Here is a tiny trained network, its code and every weight. The questions are about switching its units off for an input and a target symbol, where a switched-off unit gives its printed mean instead of its output.

import numpy as np


def w(rows, s, z=0):
    codes = np.array(rows[::2]) - 128.0
    scale = np.full(codes.shape[1], s)
    scale[-1] = z or s
    return codes * scale


def softmax(a):
    e = np.exp(a - a.max(-1, keepdims=True))
    return e / e.sum(-1, keepdims=True)


def log_softmax(a):
    a = a - a.max(-1, keepdims=True)
    return a - np.log(np.exp(a).sum(-1, keepdims=True))


def net(x, mask):
    ids = ['ΓΘΞΣαβεζητ'.index(c) for c in x.split()]
    T = len(ids)
    res = E[ids] + P[:T]
    u = 0
    for l in range(2):
        r = res
        for j in range(3):
            rows = slice(3 * j, 3 * j + 3)
            q, k, v = (r @ M[l][rows].T for M in (Q, K, V))
            z = softmax(np.where(np.tri(T) > 0, q @ k.T / 3**0.5, -1e9)) @ v
            o = O[l][rows]
            res = res + np.where(mask[u + j], z, o[:, -1]) @ o[:, :-1]
        u += 3
    return log_softmax(res[-1] @ U[:, :-1].T + U[:, -1])


Q, K, V, O = {}, {}, {}, {}
E = w([
[174,122,121,151],'Γ',
[157,132,105,126],'Θ',
[82,163,86,113],'Ξ',
[109,168,200,53],'Σ',
[133,153,138,187],'α',
[90,154,98,138],'β',
[129,126,60,185],'ε',
[254,100,88,39],'ζ',
[206,204,195,153],'η',
[95,58,191,161],'τ',
],0.021)
P = w([
[1,111,158,199],'0',
[87,72,80,180],'1',
[98,83,67,157],'2',
[106,112,66,149],'3',
[108,142,71,141],'4',
[109,152,49,113],'5',
[106,177,51,95],'6',
[103,208,50,75],'7',
[125,223,61,85],'8',
[171,193,118,84],'9',
],0.0072)
Q[0] = w([
[207,193,57,142],'L0H0',
[189,210,50,149],'L0H0',
[215,245,73,139],'L0H0',
[190,167,203,66],'L0H1',
[214,145,106,83],'L0H1',
[45,31,90,95],'L0H1',
[120,208,30,205],'L0H2',
[254,189,34,166],'L0H2',
[102,171,180,116],'L0H2',
],0.0095)
K[0] = w([
[125,115,180,70],'L0H0',
[136,119,185,103],'L0H0',
[129,146,207,54],'L0H0',
[166,107,119,196],'L0H1',
[102,167,136,155],'L0H1',
[179,34,237,92],'L0H1',
[168,148,118,216],'L0H2',
[169,201,10,153],'L0H2',
[148,151,174,124],'L0H2',
],0.013)
V[0] = w([
[128,74,187,93],'L0H0',
[20,156,130,58],'L0H0',
[175,176,123,150],'L0H0',
[126,127,198,132],'L0H1',
[102,144,59,181],'L0H1',
[85,174,132,176],'L0H1',
[134,1,233,146],'L0H2',
[124,142,82,85],'L0H2',
[128,211,83,78],'L0H2',
],0.0087)
O[0] = w([
[89,165,102,31,119],'L0H0',
[96,40,246,86,100],'L0H0',
[187,99,114,164,162],'L0H0',
[143,159,186,150,72],'L0H1',
[43,152,82,161,226],'L0H1',
[28,193,156,161,166],'L0H1',
[220,78,143,255,3],'L0H2',
[70,144,159,108,146],'L0H2',
[66,212,143,104,138],'L0H2',
],0.0059,0.0066)
Q[1] = w([
[98,121,168,88],'L1H0',
[73,157,129,145],'L1H0',
[116,119,107,136],'L1H0',
[156,146,1,200],'L1H1',
[116,199,23,124],'L1H1',
[69,77,173,131],'L1H1',
[177,90,126,114],'L1H2',
[86,9,241,162],'L1H2',
[206,186,20,243],'L1H2',
],0.0098)
K[1] = w([
[110,151,126,147],'L1H0',
[147,149,132,128],'L1H0',
[176,130,107,147],'L1H0',
[106,190,80,99],'L1H1',
[174,211,116,102],'L1H1',
[155,93,112,127],'L1H1',
[149,115,158,116],'L1H2',
[117,7,192,125],'L1H2',
[219,198,66,95],'L1H2',
],0.014)
V[1] = w([
[199,107,113,140],'L1H0',
[113,21,110,250],'L1H0',
[76,48,164,62],'L1H0',
[18,211,172,221],'L1H1',
[115,156,223,206],'L1H1',
[8,19,73,103],'L1H1',
[164,116,51,254],'L1H2',
[149,196,37,114],'L1H2',
[18,66,36,143],'L1H2',
],0.0096)
O[1] = w([
[59,153,164,30,122],'L1H0',
[137,235,206,81,179],'L1H0',
[102,174,167,233,41],'L1H0',
[36,232,61,75,195],'L1H1',
[101,144,32,92,79],'L1H1',
[48,162,213,241,116],'L1H1',
[24,89,55,36,225],'L1H2',
[148,2,137,99,255],'L1H2',
[42,65,104,240,230],'L1H2',
],0.0082,0.0094)
U = w([
[56,97,179,98,67],'Γ',
[77,95,132,140,53],'Θ',
[113,104,34,227,38],'Ξ',
[122,146,123,171,171],'Σ',
[49,113,140,116,90],'α',
[71,105,115,164,66],'β',
[1,39,119,143,102],'ε',
[111,35,138,151,187],'ζ',
[140,115,27,155,159],'η',
[35,112,242,59,253],'τ',
],0.0055,0.006)

Each question gives the input, a string of symbols that net reads in full, and the target symbol t.
The units are the heads (3 rows each of Q, K, V and O). Each row of codes is followed by its name. A weight is (code - 128) times the scale printed after its matrix; where a second scale follows, it is the last column's (O and U).
mask holds one flag per head, layer by layer. A switched-off head (its flag False) gives its mean, the last column of its rows in O, instead of its output. The means were averaged over made-up inputs and are rounded, as every weight is.
A unit's drop is (log p(t) with every unit on - log p(t) with that unit switched off) / (log p(t) with every unit on - log p(t) with every unit switched off).
The circuit of an input: a set's keep is (log p(t) with only the set's units on - log p(t) with every unit switched off) / (log p(t) with every unit on - log p(t) with every unit switched off). Starting from all 6 units, units are removed one at a time, each time the one whose removal leaves the highest keep (on an exact tie, the one counted first), for as long as the keep stays at least 0.8.
circuit, biggest first: the units of the circuit, biggest drop first
unit that matters most: the unit with the biggest drop
heads that matter: for each layer, one digit per head in row order, 1 if its drop is at least 0.15 and else 0, layers parted by /
input α η τ ε β, target τ: unit that matters most -> L0H2
input Σ η ε Ξ, target Σ: heads that matter -> 110 / 001
input ε Γ ε ζ ε α, target ζ: heads that matter -> 100 / 011
input ε ε ζ Σ α, target ε: heads that matter -> 110 / 001
input ζ η ε Θ ε ε ε α ζ α, target ζ: circuit, biggest first -> [L1H1, L1H2, L0H0]
input ζ ε η β, target η: heads that matter -> 100 / 010
input ε ε ε ζ ε ε η, target η: heads that matter -> 100 / 010
input Σ α ε τ ε ε η ε η, target Σ: heads that matter -> 100 / 101
input ε η Γ Σ, target ε: heads that matter -> 010 / 001
input τ ε Σ ε ε, target τ: circuit, biggest first -> [L0H2, L1H0]
input η ε ε, target η: heads that matter -> 110 / 010
input α β η ε, target η: circuit, biggest first -> [L1H1, L0H0]
input η ε α, target η: heads that matter -> 110 / 010
input τ α α α ζ τ, target τ: circuit, biggest first -> [L0H2, L1H0, L0H1]
input ε ε η Θ ζ ζ Σ Γ, target ε: circuit, biggest first -> [L0H0, L1H2, L0H1]
input η ε ζ, target η: unit that matters most -> L1H1
input Σ η Ξ ε ε ε Γ ε ε β, target Σ: heads that matter -> 100 / 001
input ζ η τ τ β α η, target η: heads that matter -> 000 / 010
input ε ε Ξ ζ ε ζ η Γ Ξ, target η: circuit, biggest first -> [L1H1, L0H1, L0H0]
input Σ ε τ ε τ β ζ ζ, target Σ: circuit, biggest first -> [L1H2, L0H0]
input ε Γ ε η ε ζ ζ ε Γ, target ζ: circuit, biggest first -> [L1H1, L1H2, L0H0]
input ε τ Θ ε β ε η η α, target η: circuit, biggest first -> [L1H1]
input ε ζ η τ Γ, target τ: heads that matter -> 011 / 100
input α ζ α ε ε ε α ε ε Θ, target ε: circuit, biggest first -> [L1H2, L0H0]
